Below is a small trained network, with its code and all its weights. Each question gives an input and a class and asks what happens when units are switched off, that is, made to give their printed mean instead of their output.

import numpy as np


def w(rows, s, z=0):
    codes = np.array(rows[::2]) - 128.0
    scale = np.full(codes.shape[1], s)
    scale[-1] = z or s
    return codes * scale


def f(y):
    return y / 2 * (1 + np.tanh(0.7978845608 * (y + 0.044715 * y**3)))


def log_softmax(a):
    a = a - a.max(-1, keepdims=True)
    return a - np.log(np.exp(a).sum(-1, keepdims=True))


def net(x, mask):
    res = np.array(x, float).reshape(1, 3) / 4 @ E
    y = f(res @ A[0][:, :-1].T + A[0][:, -1])
    res = res + np.where(mask, y, B[0][:, -1]) @ B[0][:, :-1]
    return log_softmax(res[-1] @ U[:, :-1].T + U[:, -1])


A, B = {}, {}
E = w([
[160,63,165,177,68,106,60,210,27,201,112,162],'x0',
[186,165,57,194,107,140,193,190,112,125,219,185],'x1',
[136,107,12,207,153,206,33,79,110,61,91,253],'x2',
],0.011)
A[0] = w([
[179,198,84,160,108,167,200,163,106,176,141,116,67],'neuron 0',
[92,215,68,115,166,140,164,62,203,44,125,133,38],'neuron 1',
[102,85,68,203,191,190,10,100,59,77,74,152,86],'neuron 2',
[115,154,233,122,58,69,120,147,80,160,188,75,252],'neuron 3',
[54,80,151,80,78,119,87,68,76,132,21,161,160],'neuron 4',
[30,130,46,105,186,209,154,68,195,22,110,133,254],'neuron 5',
[95,42,159,131,219,132,61,53,159,60,13,111,150],'neuron 6',
[93,55,137,206,91,152,88,184,61,194,69,216,54],'neuron 7',
[135,123,116,181,220,220,74,92,106,2,156,202,69],'neuron 8',
[235,156,72,227,135,175,155,143,125,68,221,221,155],'neuron 9',
],0.0078,0.0072)
B[0] = w([
[61,152,191,123,116,124,21,145,116,93,92,62,164],'neuron 0',
[162,220,112,137,184,198,81,116,53,211,36,179,197],'neuron 1',
[137,70,163,77,221,136,167,117,156,74,128,67,221],'neuron 2',
[152,126,112,90,181,124,135,105,46,90,166,128,239],'neuron 3',
[123,203,101,164,107,77,55,142,112,113,164,142,201],'neuron 4',
[173,156,98,84,112,157,123,55,78,151,184,136,252],'neuron 5',
[125,184,123,131,51,119,17,157,145,48,153,94,217],'neuron 6',
[167,115,136,86,136,159,118,89,5,109,60,223,199],'neuron 7',
[133,113,110,58,174,107,130,201,151,115,129,55,211],'neuron 8',
[71,168,77,133,91,92,48,136,112,82,158,108,238],'neuron 9',
],0.011,0.017)
U = w([
[163,158,140,108,139,178,111,87,50,156,56,196,81],'0',
[117,114,161,57,209,114,151,145,154,90,137,34,130],'1',
[51,191,140,154,60,98,70,146,126,78,162,100,28],'2',
[162,99,107,109,65,125,126,52,122,68,231,181,216],'3',
[221,55,77,203,54,116,192,185,214,209,149,207,1],'4',
[185,47,25,197,41,194,246,204,214,244,140,189,1],'5',
[168,38,93,187,52,184,252,92,224,186,135,170,1],'6',
],0.011,0.0072)

Each question gives the input, the list of numbers given to net, and the class t.
The units are the neurons (one row each of A and B). Each row of codes is followed by its name. A weight is (code - 128) times the scale printed after its matrix; where a second scale follows, it is the last column's (A, B and U).
mask holds one flag per neuron, in row order. A switched-off neuron (its flag False) gives its mean, the last column of its row in B, instead of its output. The means were averaged over made-up inputs and are rounded, as every weight is.
A unit's drop is (log p(t) with every unit on - log p(t) with that unit switched off) / (log p(t) with every unit on - log p(t) with every unit switched off).
The circuit of an input: a set's keep is (log p(t) with only the set's units on - log p(t) with every unit switched off) / (log p(t) with every unit on - log p(t) with every unit switched off). Starting from all 10 units, units are removed one at a time, each time the one whose removal leaves the highest keep (on an exact tie, the one counted first), for as long as the keep stays at least 0.8.
units of the circuit, in order: the units of the circuit, biggest drop first
unit that matters most: the unit with the biggest drop
k most important neurons: the k neurons with the biggest drops, biggest first
drop when u is switched off: that unit's drop, to one decimal
input [2,-7,8], class 1: 2 most important neurons : neuron 2; neuron 8
input [-3,4,6], class 1: units of the circuit, in order : neuron 8
input [0,-6,7], class 1: 3 most important neurons : neuron 2; neuron 8; neuron 9
input [4,1,8], class 1: 2 most important neurons : neuron 2; neuron 8
input [-5,7,-6], class 2: 2 most important neurons : neuron 2; neuron 0
input [1,-4,4], class 1: 2 most important neurons : neuron 2; neuron 9
input [1,-2,1], class 3: 3 most important neurons : neuron 9; neuron 1; neuron 0
input [2,7,-4], class 2: 2 most important neurons : neuron 0; neuron 2
input [5,-7,6], class 2: 2 most important neurons : neuron 6; neuron 4
input [-5,-5,-4], class 0: 3 most important neurons : neuron 9; neuron 1; neuron 2
input [6,2,8], class 1: 3 most important neurons : neuron 2; neuron 8; neuron 1
input [-5,0,-5], class 0: 2 most important neurons : neuron 2; neuron 8
input [-6,-4,-6], class 0: units of the circuit, in order : neuron 2; neuron 1
input [1,8,6], class 2: unit that matters most : neuron 9
input [-7,5,-5], class 0: drop when neuron 1 is switched off : 0.4
input [-8,0,6], class 0: drop when neuron 5 is switched off : 1.3
input [-6,5,3], class 0: drop when neuron 5 is switched off : 0.2
